Q: [150 125 145 141 143 113]
A: 141
Q: [133 114 158 140 118 134]
A: 140
Q: [154 144 121 112 153 104]
A: 112
Q: [126 136 139 131 153 141]
A: 131
Q: [125 128 132 106 124 111]
A: 106
Q: [152 152 151 137 140 133]
A: 137
Q: [115 117 121 131 105 129]
A: 131
---
[[137 135 130 132 111 128 130 122 116 130 131]
 [147 136 137 131 129 119 136 124 117 130 136]
 [133 130 124 127 111 130 123 122 130 148 127]
 [120 123 130 126 130 128 126 119 128 131 105]
 [124 121 122 128 132 119 120 137 139 105 132]
 [119 126 133 120 131 130 124 119 129 130 108]
 [120 129 131 134 140 143 117 132 134 127 127]
 [146 137 135 129 131 118 137 124 117 131 137]
 [133 134 122 128 106 130 123 122 123 139 129]
 [123 124 124 125 130 117 125 147 134 111 132]
 [134 136 126 126 137 121 143 124 120 130 146]
 [120 129 131 134 141 142 117 133 135 126 127]] 134

[[115 115 115 130 144 131 144 134 130 133 127]
 [143 143 143 154 109 130 109 122 155 127 140]
 [136 136 136 133 130 131 130 131 133 131 132]
 [139 140 139 124 126 141 126 141 124 140 141]
 [148 146 148 135 136 121 135 121 135 120 121]] 139

[[140 142 137 127 132 126 124 119 119 112 107 107 107 104]
 [119 125 123 115 121 117 119 117 116 120 124 127 125 134]
 [148 149 139 134 133 129 121 125 121 122 117 119 113 108]
 [110 124 115 126 126 127 129 130 133 136 134 135 137 136]
 [122 129 124 129 132 127 129 131 127 129 124 128 128 135]
 [130 124 129 130 128 131 131 132 131 130 128 126 134 127]
 [100 102 112 112 116 124 120 128 130 136 136 146 145 148]
 [133 132 134 139 141 138 134 132 136 130 128 128 127 132]
 [132 130 128 132 129 129 134 126 130 125 126 125 129 129]
 [154 147 146 139 136 136 132 127 120 124 118 116 109 116]] 132

[[133 129 122 124 121 116 128 115 125 127 126 138 135 111 124 124]
 [123 122 130 138 121 131 121 125 128 135 119 128 120 128 123 133]
 [124 124 132 135 123 131 130 130 126 134 131 126 115 131 127 137]
 [127 132 126 139 131 105 118 125 126 126 120 131 131 126 123 121]
 [127 137 130 135 131 117 117 131 118 124 136 130 129 133 123 136]
 [121 131 130 139 134 116 127 135 125 130 124 119 129 134 130 125]
 [118 132 132 135 133 118 139 138 118 132 137 115 125 133 134 135]
 [118 126 133 136 126 137 127 134 122 134 127 118 124 136 129 138]
 [127 128 131 135 137 127 123 137 135 126 125 123 121 142 129 123]
 [130 130 132 133 127 138 110 130 128 125 130 134 121 138 119 137]
 [126 130 123 131 132 113 128 125 128 127 116 125 142 122 130 114]] 130

[[108 134 108 127 153 132]
 [113 147 113 145 123 145]
 [126 139 126 138 129 138]
 [130 139 131 139 132 140]
 [124 142 124 140 136 141]
 [117 131 116 126 145 129]
 [131 144 132 145 122 144]
 [137 110 136 108 151 109]
 [114 146 114 142 132 144]
 [134 126 134 126 134 126]] 114

[[110 117 137 127 120 136 113 126 146 132 113 127 121 140]
 [108 128 147 129 127 137 113 130 148 135 117 125 123 132]
 [126 136 130 140 145 120 128 133 132 145 128 119 136 103]
 [117 135 137 139 142 125 121 133 140 146 123 118 133 109]
 [115 113 121 137 132 123 115 126 141 146 111 120 128 122]
 [117 136 140 138 142 126 121 134 141 145 124 119 132 110]
 [121 125 124 141 141 120 122 130 137 149 119 118 133 108]
 [116 144 156 124 127 141 123 133 140 124 131 129 124 134]] 121
---
[[117 149 117 149 120 151]
 [135 119 135 111 135 112]
 [133 120 134 119 132 120]]	133

[[112 132 131 134]
 [122 139 149 139]
 [119 141 122 133]]	119

[[116 116 116 117 132 152]
 [124 124 123 124 132 146]
 [119 119 120 119 119 134]]	119

[[125 103 130 123 102]
 [144 141 142 139 133]
 [138 135 131 140 127]]	138

[[137 116 127 136 121 129]
 [139 106 118 149 114 121]
 [141 124 119 129 122 131]]	141

[[128 119 124 125 150]
 [119 127 120 128 113]
 [115 119 115 122 116]]	115

[[120 155 109 108]
 [101 150 119 107]
 [121 140 121 110]]	121

[[132 138 155 130 139]
 [131 157 155 137 106]
 [140 126 146 137 121]]	140

[[116 104 124 129]
 [130 113 124 132]
 [119 117 144 131]]	119
---
Q:
[[112 133 123 115 105]
 [122 127 116 121 111]
 [127 130 128 123 118]]
A: 128

Q:
[[145 145 124 113 148 154]
 [105 139 130 109 143 109]
 [139 128 120 135 117 124]]
A: 135

Q:
[[148 158 130 113]
 [137 138 128 124]
 [149 157 128 114]]
A: 157

Q:
[[115 117 150 120 116]
 [117 113 149 126 115]
 [118 111 148 132 115]]
A: 148

Q:
[[135 107 106 107 141]
 [114 146 129 114 151]
 [130 148 116 115 139]]
A: 116

Q:
[[131 118 136 126]
 [133 109 107 134]
 [124 129 140 129]]
A: 129

Q:
[[125 144 111 119 121 125 124]
 [124 103 142 145 134 110 112]
 [118 142 134 124 131 125 128]]
A: 131
---
[[126, 132, 141, 144, 117, 111, 147], [128, 142, 125, 133, 114, 127, 158]] Answer: 125
[[144, 120, 112, 112], [153, 132, 130, 112], [135, 132, 133, 133]] Answer: 130
[[127, 121, 120, 148, 114, 150, 139], [112, 124, 121, 118, 145, 101, 119]] Answer: 121
[[127, 147, 129, 128, 119, 150], [130, 115, 108, 120, 133, 117]] Answer: 108
[[112, 134, 141, 117, 148], [120, 147, 143, 109, 151], [108, 158, 141, 108, 133]] Answer: 143
[[104, 156, 115, 130, 143], [138, 110, 122, 140, 114]] Answer: 122
[[111, 118, 106, 147, 142, 129, 134], [139, 138, 136, 117, 130, 115, 106]] Answer: 136
[[108, 113, 124, 120, 141, 102, 114], [115, 107, 143, 115, 126, 98, 131]] Answer: 143
[[131, 149, 121, 156, 140, 132, 154], [154, 134, 116, 103, 126, 154, 99], [136, 146, 127, 155, 148, 124, 129]] Answer: 116
